Below are the code and all the weights of a small trained network. Each question names an input and a class and asks about switching units off, where a switched-off unit gives its printed mean instead of its output.

import numpy as np


def w(rows, s, z=0):
    codes = np.array(rows[::2]) - 128.0
    scale = np.full(codes.shape[1], s)
    scale[-1] = z or s
    return codes * scale


def f(y):
    return np.maximum(y, 0)


def log_softmax(a):
    a = a - a.max(-1, keepdims=True)
    return a - np.log(np.exp(a).sum(-1, keepdims=True))


def net(x, mask):
    res = np.array(x, float).reshape(1, 6) / 4 @ E
    y = f(res @ A[0][:, :-1].T + A[0][:, -1])
    res = res + np.where(mask, y, B[0][:, -1]) @ B[0][:, :-1]
    return log_softmax(res[-1] @ U[:, :-1].T + U[:, -1])


A, B = {}, {}
E = w([
[120,128,150,111,111,129,111,151,130,132,133,143],'x0',
[164,141,96,167,115,32,158,247,207,91,197,143],'x1',
[134,126,129,112,107,125,156,120,146,135,117,138],'x2',
[136,62,151,131,210,172,200,172,115,159,134,190],'x3',
[169,168,111,66,169,68,116,161,56,113,50,146],'x4',
[122,121,121,120,130,125,131,122,156,130,115,133],'x5',
],0.013)
A[0] = w([
[98,40,175,144,214,203,191,140,95,199,114,195,130],'neuron 1',
[185,184,101,24,196,95,114,122,45,124,30,146,25],'neuron 2',
[88,190,148,126,56,115,102,80,136,112,91,39,89],'neuron 3',
[88,181,111,116,1,111,49,65,124,105,94,47,128],'neuron 4',
[145,105,139,113,184,149,152,137,117,183,124,138,106],'neuron 5',
[75,94,163,172,70,241,138,67,154,173,206,105,31],'neuron 6',
[83,120,141,122,102,172,152,72,85,100,87,139,25],'neuron 7',
[91,99,130,149,105,193,123,104,151,179,176,90,44],'neuron 8',
[85,122,155,48,143,249,93,35,61,221,72,93,2],'neuron 9',
],0.0077,0.0022)
B[0] = w([
[209,141,131,82,174,182,112,47,76,103,145,195,218],'neuron 1',
[11,86,220,183,45,133,113,116,145,152,69,73,209],'neuron 2',
[138,158,150,111,185,143,115,106,101,109,139,164,192],'neuron 3',
[174,150,132,65,207,161,109,65,73,105,149,196,221],'neuron 4',
[135,170,177,87,129,137,154,105,147,104,123,184,161],'neuron 5',
[68,63,201,193,75,122,46,132,157,137,94,74,218],'neuron 6',
[131,131,140,110,127,115,171,165,163,88,166,116,175],'neuron 7',
[80,90,140,186,129,130,149,98,149,114,89,111,180],'neuron 8',
[143,193,2,134,141,69,179,197,196,164,195,63,252],'neuron 9',
],0.0097,0.019)
U = w([
[189,141,167,80,164,176,119,64,75,102,125,199,198],'0',
[44,88,217,175,56,135,113,136,127,135,43,71,185],'1',
[167,167,58,135,112,65,167,254,178,131,210,100,3],'2',
],0.0095,0.0011)

Each question gives the input, the list of numbers given to net, and the class t.
The units are the neurons (one row each of A and B). Each row of codes is followed by its name. A weight is (code - 128) times the scale printed after its matrix; where a second scale follows, it is the last column's (A, B and U).
mask holds one flag per neuron, in row order. A switched-off neuron (its flag False) gives its mean, the last column of its row in B, instead of its output. The means were averaged over made-up inputs and are rounded, as every weight is.
A unit's drop is (log p(t) with every unit on - log p(t) with that unit switched off) / (log p(t) with every unit on - log p(t) with every unit switched off).
most important unit: the unit with the biggest drop
top k neurons: the k neurons with the biggest drops, biggest first
drop of u: that unit's drop, to one decimal
input [0,3,5,-8,-6,-6], class 0: most important unit : neuron 4
input [-6,-8,-4,6,6,7], class 2: top 2 neurons : [neuron 9; neuron 4]
input [3,-6,1,1,4,-5], class 2: top 2 neurons : [neuron 9; neuron 6]
input [-8,4,-4,3,-5,0], class 1: top 2 neurons : [neuron 9; neuron 4]
input [6,-4,-3,-5,-3,-8], class 0: top 2 neurons : [neuron 4; neuron 2]
input [1,-2,0,-6,-6,-4], class 0: top 2 neurons : [neuron 4; neuron 2]
input [-3,-6,4,5,-7,4], class 1: top 2 neurons : [neuron 6; neuron 4]
input [-2,-8,-3,2,6,3], class 2: top 2 neurons : [neuron 9; neuron 6]
input [-8,-4,-6,3,3,-6], class 2: top 3 neurons : [neuron 9; neuron 4; neuron 6]
input [1,-8,-7,-6,-5,-3], class 2: top 2 neurons : [neuron 9; neuron 1]
input [-8,-5,-6,3,1,-1], class 2: top 2 neurons : [neuron 9; neuron 4]
input [8,3,-4,4,-5,1], class 1: top 2 neurons : [neuron 9; neuron 4]
input [6,7,3,2,8,-2], class 1: top 2 neurons : [neuron 9; neuron 2]
input [-6,0,-7,3,8,2], class 1: most important unit : neuron 2
input [-8,-8,-5,-5,6,-2], class 2: top 2 neurons : [neuron 9; neuron 6]
input [2,-8,8,7,-2,0], class 2: top 3 neurons : [neuron 9; neuron 4; neuron 7]
input [-5,-7,-5,1,-1,6], class 2: drop of neuron 9 : 1.0
input [3,4,-1,-8,-6,-2], class 0: drop of neuron 4 : 0.6
input [0,0,4,-8,-6,4], class 0: drop of neuron 4 : 1.7
input [8,-8,8,-4,-5,5], class 2: drop of neuron 9 : 1.4
input [-7,-3,-3,1,6,-5], class 1: most important unit : neuron 2
